D: [ 7.17 -5.26  0.59 -1.92 -6.62  3.60]
W: [-5.74  2.47  5.94 -5.42  1.28 -1.32]
U: [-5.32  1.67  1.95  2.40 -6.66  5.96]
N: [ 1.43 -6.32 -4.93  5.91 -2.73 -0.17]
M: [ 3.38 -1.25  1.46  1.36 -8.49  4.04]
X: [-3.72  1.67  1.95  2.40 -6.66  5.95]
Q: [ 0.72  2.15  5.59 -3.16 -6.82  3.35]
E: [ 0.10  2.44  5.79 -3.31 -6.62  3.59]
rest: [ 3.38 -1.25  1.46  1.36 -8.49] | [4.04]
rest: [ 3.38 -1.25] | [ 1.46  1.36 -8.49  4.04]
rest: [-5.74  2.47  5.94 -5.42  1.28] | [-1.32]

R: [-3.92  3.21  5.47  2.33]
Z: [ 2.14 -6.40 -5.26 -0.02]
F: [ 0.35 -4.73  5.74 -2.87]
G: [ 2.15 -6.40 -5.26 -0.02]
B: [1.68 5.80 6.12 1.25]
H: [-4.31 -1.97 -0.74  0.59]
L: [-3.92  3.21 -0.40  1.28]
J: [-3.93 -0.97  1.42  6.19]
P: [-4.88  4.92 -0.58 -6.75]
V: [ 0.23 -5.51 -0.40  1.27]
A: [ 0.75 -6.75  1.80  4.21]
T: [ 0.16 -6.74  1.80  2.92]
rest: [ 0.75 -6.75  1.80] | [4.21]
rest: [ 0.23 -5.51] | [-0.40  1.27]
rest: [-6.74  1.80] | [2.92]

dadu: [-4.75 -7.49 -4.37 -5.40  0.07  0.61 -1.41  1.13]
zibas: [ 3.78  4.18  3.49  4.13 -0.69 -2.00  1.70 -2.50]
vimi: [-1.19  2.06  4.77  3.77  2.00 -1.13  0.78 -2.08]
fusu: [ 5.91  7.30  4.80  3.54 -2.25 -2.41  2.42 -0.84]
fosip: [ 4.19  2.06  4.76  2.80 -3.54 -4.75  5.42 -4.64]
sutum: [-1.32 -0.39 -2.48 -0.13  4.87  3.50 -3.46  4.16]
lim: [-3.12 -0.63 -2.10 -0.48 -1.22 -1.77  0.97 -0.87]
Zegos: [-5.55 -7.49 -4.36 -3.24  2.02 -0.18 -2.45 -0.46]
bov: [-5.03 -4.39 -3.22 -3.36  0.74 -0.36 -0.46  0.22]
vuzam: [ 4.19  2.06  4.76  2.80 -3.54  1.96  5.42 -4.64]
setu: [ 0.66  1.30  1.14 -1.56  3.20 -0.03 -1.63  1.85]
difa: [ 0.36 -2.13  1.17 -1.94  2.90  4.90 -4.89  3.66]
rest: [-4.36 -3.24  2.02 -0.18 -2.45] | [-0.46]
rest: [-7.49 -4.36] | [-3.24  2.02 -0.18 -2.45 -0.46]
rest: [ 3.50 -3.46] | [4.16]
rest: [-2.48 -0.13] | [ 4.87  3.50 -3.46  4.16]

Zado: [-0.35  0.97  0.97  0.33  2.55  2.03  1.86 -2.40  2.08 -6.40 -2.24  1.49
  1.83 -1.08  3.24 -2.73  0.33  0.22 -0.62]
sonu: [ 4.35  1.17  2.88 -1.41 -1.03  4.29  2.96 -2.74  1.29  4.77 -1.57  0.49
  0.38  0.46 -0.86  1.17 -2.84  0.34  0.08]
feno: [-3.66 -1.42  0.75  0.08 -5.54  2.03  1.86  3.16 -0.75  0.03  2.21  1.51
 -2.59  0.46 -3.61 -1.71 -1.56  0.34  1.95]
fel: [-0.35  0.98  0.97  0.07 -5.54  2.03  1.86 -1.00 -2.32  0.03  4.04  1.49
 -1.41 -1.35 -0.31  0.80 -1.56  0.34  0.08]
levek: [ 0.92 -2.14  0.95  3.88  1.99 -0.77  0.36  0.10 -2.32  0.04 -1.25  1.49
  1.20  0.67  0.30 -0.39 -0.08  1.37  1.11]
Tiva: [-1.47 -0.42 -0.63  0.08  0.68  2.03  1.46 -1.24  0.51 -5.50 -1.77  1.49
  1.19 -0.43  1.95 -2.16 -0.16  0.34  0.08]
guk: [-4.21 -2.02  0.95  0.08 -5.63  4.24  1.86  3.41 -2.34  0.03  2.65  2.02
 -3.10  0.46 -3.93 -1.87 -1.56  0.34  1.92]
rest: [-6.40 -2.24  1.49  1.83 -1.08] | [ 3.24 -2.73  0.33  0.22 -0.62]
rest: [ 0.08 -5.54  2.03] | [ 1.86  3.16 -0.75  0.03  2.21  1.51 -2.59  0.46 -3.61 -1.71 -1.56  0.34
  1.95]
rest: [-2.32  0.03] | [ 4.04  1.49 -1.41 -1.35 -0.31  0.80 -1.56  0.34  0.08]
rest: [ 3.16 -0.75] | [ 0.03  2.21  1.51 -2.59  0.46 -3.61 -1.71 -1.56  0.34  1.95]
rest: [-0.35  0.98  0.97] | [ 0.07 -5.54  2.03  1.86 -1.00 -2.32  0.03  4.04  1.49 -1.41 -1.35 -0.31
  0.80 -1.56  0.34  0.08]
rest: [1.49 1.19] | [-0.43  1.95 -2.16 -0.16  0.34  0.08]
rest: [-2.73  0.33] | [ 0.22 -0.62]

vaf: [-0.49  2.21  1.35  2.30 -0.42 -2.10]
deped: [-1.88 -1.32  0.33  4.90  0.59 -3.22]
Tiror: [ 2.25  0.99  2.91  3.93 -2.75  0.12]
Rup: [ 4.76 -4.35  0.99  3.83 -1.75 -1.54]
fotig: [-0.59 -1.31  0.33  4.90  0.59 -3.22]
kotu: [ 0.31 -4.57  0.67 -8.57  5.14  0.65]
kos: [ 1.22  4.91  0.10  8.47 -2.99 -0.15]
pumi: [ 1.03 -2.32  0.83 -0.40  2.81 -3.41]
rest: [-0.59 -1.31] | [ 0.33  4.90  0.59 -3.22]
rest: [-1.88 -1.32  0.33] | [ 4.90  0.59 -3.22]

dukof: [-1.55  1.77  2.20  0.14  1.94  0.72 -1.41  3.84 -0.75 -1.01  1.49 -3.44
  1.06 -4.35  1.90 -0.23 -0.55 -1.04 -1.35  0.06 -1.78 -2.04  1.25  3.32
 -1.14  1.83  1.36 -0.87  0.14 -4.50 -0.40 -1.21 -0.70]
Sal: [-1.75  2.63  2.84  1.79  3.12 -0.01 -0.86  3.59 -0.80  0.46  2.13 -5.19
  1.89 -7.06  3.52 -0.10 -0.66 -2.92 -1.21 -0.10 -2.80 -3.81  3.16  6.19
 -2.39  2.11  2.63 -3.64 -1.55 -6.25  0.19 -0.12 -2.10]
kuneb: [ 0.44 -4.00 -1.37 -1.64  4.55  2.02  1.12 -1.55 -3.57 -2.29  0.67  1.14
 -1.18  1.47 -1.26  3.75  0.51 -2.72 -0.03  1.93  1.70 -3.85  0.81 -2.90
 -2.20 -0.39  0.98 -4.29 -0.86 -1.08 -0.40 -1.22  0.99]
sab: [ 0.02 -0.06  0.00  0.00 -0.08  0.10 -0.09 -0.02  0.04  0.12  0.00 -0.05
 -0.04  0.07 -0.02 -0.08  0.01 -0.04 -0.10  0.07  0.07 -0.20  0.03  0.00
 -0.06  0.03 -0.08 -0.05  0.06 -0.03 -0.01  0.04  0.08]
lofa: [-0.80  1.87  1.69  2.48  2.33 -0.81  0.48  0.86 -0.35  1.92  1.48 -3.70
  1.65 -5.38  3.05  0.11 -0.32 -3.26 -0.20 -0.21 -2.12 -3.29  3.18  5.34
 -2.27  0.98  2.36 -4.43 -2.52 -3.99  0.72  1.33 -2.37]
regud: [ 0.09 -0.18 -0.45 -1.64  4.54  2.02  1.12  0.31 -1.97 -0.86 -2.10  3.18
 -1.63  0.06 -0.31  3.75  0.50 -2.72 -0.03  0.69 -2.08 -0.04  0.48  2.15
 -1.21  0.50 -1.27  2.70 -4.93  1.47 -0.05 -1.51  2.53]
rest: [ 3.75  0.50 -2.72 -0.03] | [ 0.69 -2.08 -0.04  0.48  2.15 -1.21  0.50 -1.27  2.70 -4.93  1.47 -0.05
 -1.51  2.53]
rest: [-1.64  4.55  2.02  1.12] | [-1.55 -3.57 -2.29  0.67  1.14 -1.18  1.47 -1.26  3.75  0.51 -2.72 -0.03
  1.93  1.70 -3.85  0.81 -2.90 -2.20 -0.39  0.98 -4.29 -0.86 -1.08 -0.40
 -1.22  0.99]
rest: [-0.40 -1.21] | [-0.70]
rest: [ 0.50 -1.27  2.70] | [-4.93  1.47 -0.05 -1.51  2.53]

geg: [-8.22 -2.33 -3.50  1.40 -2.38 -1.97 -7.60 -7.90 -6.46  4.17 -0.54 -2.33
 -5.41 -7.97 -6.32 -4.88 -1.42]
duka: [-1.26 -1.80 -2.34 -0.23 -0.31 -1.68 -0.81 -1.16 -1.19  1.79 -1.68 -1.80
 -2.51 -1.06 -0.83 -2.56 -0.25]
fam: [-2.32 -2.85 -3.85 -0.25 -0.48 -2.92 -1.53 -2.14 -2.16  3.94 -2.92 -2.85
 -3.86 -1.95 -1.55 -4.09 -0.45]
lopoz: [-3.31 -1.80 -2.34 -0.23 -0.31 -1.68 -0.81 -1.16 -1.19  1.79 -1.68 -1.80
 -2.51 -1.06 -0.83 -2.56 -0.25]
voni: [ 0.17  1.20  0.31 -2.31 -2.34  0.94  0.02 -0.16  0.02 -2.54  0.94  1.20
  0.94  0.14 -1.18  0.79 -2.41]
mur: [ 3.81 -6.65 -5.43  0.68  5.20 -6.32  4.34  4.48  4.03  2.80 -6.32 -6.65
 -5.08  3.93  5.73 -5.57  4.17]
Gedi: [-6.49 -1.47 -1.62  3.42 -0.28 -0.54 -5.88 -6.12 -6.46  4.16 -0.54 -1.47
 -4.75 -6.34 -4.41 -3.63  0.73]
pupif: [-6.48 -1.47  0.33 -0.54  0.19 -0.18  1.20  1.14  1.20 -0.24 -0.18  0.08
  0.80  1.22  0.81  0.65 -0.10]
Tonef: [ 0.28  1.59  0.55 -2.50 -2.61  1.25  0.17 -0.11  0.15 -2.40  1.25  1.59
  1.39  0.29 -1.28  1.17 -2.67]
rest: [-6.49 -1.47] | [-1.62  3.42 -0.28 -0.54 -5.88 -6.12 -6.46  4.16 -0.54 -1.47 -4.75 -6.34
 -4.41 -3.63  0.73]
rest: [-6.46  4.16 -0.54] | [-1.47 -4.75 -6.34 -4.41 -3.63  0.73]
rest: [1.20 1.14] | [ 1.20 -0.24 -0.18  0.08  0.80  1.22  0.81  0.65 -0.10]

Nono: [-1.22  2.03 -1.10 -0.59  1.60 -1.91 -0.79 -0.15  0.30  1.99  1.27 -1.06
 -0.89 -1.17 -1.91  0.21  0.52 -2.93 -2.61  0.12  1.37 -1.19 -0.93  0.72
  1.16  0.13  1.32  0.69  0.66 -2.07  0.24 -1.45 -1.82  2.26]
Seg: [ 0.18 -1.20 -1.86  1.47 -0.78  0.74  0.95  0.16  2.06 -1.07  0.54  0.13
  4.17  0.38 -0.97 -0.39  0.48 -3.67  1.54 -0.78  2.81  0.02  1.42 -1.86
 -0.63  2.00 -1.79  0.88 -0.64  2.06  3.93  0.18 -0.24  1.60]
rim: [ 0.43  1.46 -0.22 -0.56  0.34  1.42 -2.67 -0.56 -0.34 -0.18  0.67 -0.59
  0.03 -1.35 -0.51 -0.95  1.13 -1.84  0.32 -0.51  0.20  0.87 -2.74 -0.21
  0.37  0.73 -0.41  0.65  0.92 -1.66 -1.12  0.84 -1.02  0.83]
vod: [-0.81 -0.56  0.29 -0.69 -0.57  0.49 -2.58 -0.51 -3.03 -0.61 -2.73  1.75
 -0.08 -1.35 -0.51 -0.95  1.13 -1.85  1.96 -1.94  0.21  0.87 -1.90  2.72
  1.29 -1.89  0.18 -0.11 -0.13 -0.96 -1.17  0.39 -0.83  1.31]
mebi: [-0.68  1.12  0.10  4.08  1.63 -0.06  0.27 -1.40  2.63  1.23  2.29 -0.94
  2.33  1.49 -1.11 -1.37  0.96 -0.72 -0.68 -0.05  2.44  0.93 -0.17 -1.36
 -0.87  2.46 -0.97  0.66  1.00 -0.32  1.70  0.01 -0.39  0.28]
lesog: [-1.42  0.15 -0.06  2.72  1.36 -0.99  1.72 -0.60  2.27  1.25  1.06 -0.38
  1.13  2.98 -1.65  0.35  0.53  1.46 -1.97  1.42  0.91 -1.29  2.31  0.20
 -0.68  0.54 -0.06 -0.17 -0.03  0.25  0.27 -0.39  0.26 -0.63]
Tezud: [-0.29  2.78 -0.09 -2.66  1.30 -0.21 -1.71  0.18  0.18  1.70  3.03 -2.23
 -3.18 -2.70 -1.45 -2.56  0.63  0.01 -2.87  1.03 -1.87 -0.23  0.36 -1.01
  0.72  0.20  1.46 -0.36  1.65 -2.02 -1.76 -1.29 -1.53  0.03]
Nale: [-0.20 -0.29  1.09 -0.87  0.22 -0.05 -0.08  0.13 -0.63  0.92  1.19  0.22
 -1.65 -0.28  0.34 -1.67  0.09  1.66 -0.20 -0.04 -1.89  0.33  0.40  0.13
  0.33 -0.96  0.88 -0.82  0.14  0.49 -0.46 -0.88 -0.06 -0.83]
kav: [-0.57  6.29  0.32  3.79  2.45 -6.16  0.79 -1.38 -1.47  0.57  0.40 -2.86
 -0.69 -4.75  0.32  3.92  1.42 -6.50 -2.35 -1.72  6.75  2.00 -5.25 -1.55
 -0.16  5.31  3.30  2.07  2.92 -6.75  2.06 -3.65 -0.82  4.02]
bepof: [-1.73 -0.30  0.49 -1.40  0.36 -1.29  0.68  0.56 -2.30  1.83 -1.81  1.01
 -1.45 -2.40  0.18  0.61 -0.15 -1.66 -0.36 -1.43  0.37 -0.10 -1.67  1.15
  1.51 -1.39  1.33  0.69  0.66  0.34  1.77 -2.80  1.61  1.85]
torov: [-0.89 -0.85  0.48  0.95 -0.40 -2.10  5.30  1.63  0.45  0.45  0.09 -0.12
 -0.13 -1.16  0.99  0.62  1.49  0.14 -0.93  0.56  1.09 -0.47 -0.44 -2.66
 -0.79  1.52  2.21  0.33 -0.90  2.46  4.77 -2.80  1.62  0.18]
rest: [-1.35 -0.51 -0.95  1.13 -1.84] | [ 0.32 -0.51  0.20  0.87 -2.74 -0.21  0.37  0.73 -0.41  0.65  0.92 -1.66
 -1.12  0.84 -1.02  0.83]
rest: [-2.80  1.62] | [0.18]
rest: [1.32 0.69 0.66] | [-2.07  0.24 -1.45 -1.82  2.26]

fana: [-6.78  2.95  2.90 -5.85  6.80 -2.35 -3.01]
Fek: [ 4.58 -1.42 -4.68 -3.72  1.99 -1.96  3.59]
nav: [-7.15 -2.37  4.42  6.30 -1.64 -6.30 -2.48]
bipi: [ 3.93 -0.75 -3.94  0.32  3.59 -1.42 -3.76]
ripom: [-2.56 -0.21  3.32 -3.40 -5.50 -1.96  3.58]
Ket: [-2.83 -1.86 -0.84  0.88  2.29  3.25  2.64]
vakod: [-1.21  3.01  1.76 -2.29 -1.87  2.04  2.27]
zoniz: [ 1.70 -3.54 -4.22 -0.51  4.02  3.10 -1.97]
tarog: [-2.56 -0.21  3.32 -3.41  1.69  1.83 -3.59]
Guson: [-3.00 -0.76  2.99  1.16 -2.92 -0.50  3.32]
rest: [-0.21  3.32 -3.40 -5.50 -1.96] | [3.58]
rest: [-3.40 -5.50 -1.96] | [3.58]
rest: [-2.56 -0.21  3.32 -3.41] | [ 1.69  1.83 -3.59]
rest: [ 3.32 -3.41  1.69] | [ 1.83 -3.59]

Vurab: [-1.81 -3.34 -6.33 -2.84]
Fevod: [-3.89  6.61  6.70  1.59]
taz: [-5.53 -6.72  1.67 -0.98]
Rulaz: [-4.05  0.95  3.18 -4.89]
lotid: [-3.39  0.22 -1.77  1.41]
kuder: [-5.53 -6.73 -7.22 -0.49]
Vusuv: [-5.53 -6.73 -7.23 -8.21]
pelot: [2.52 6.72 4.89 6.47]
nume: [ 0.77  0.22 -1.78 -1.45]
vos: [-2.29  1.06  0.23 -2.53]
davu: [-4.06  0.95  3.18 -4.89]
rest: [-6.73 -7.22] | [-0.49]
rest: [ 0.77  0.22 -1.78] | [-1.45]
rest: [-2.29  1.06  0.23] | [-2.53]
asked: [ 0.77  0.22 -1.78 -1.45] | nume
rest: [-5.53 -6.73 -7.23] | [-8.21]
rest: [-2.29  1.06] | [ 0.23 -2.53]
rest: [ 0.22 -1.78] | [-1.45]

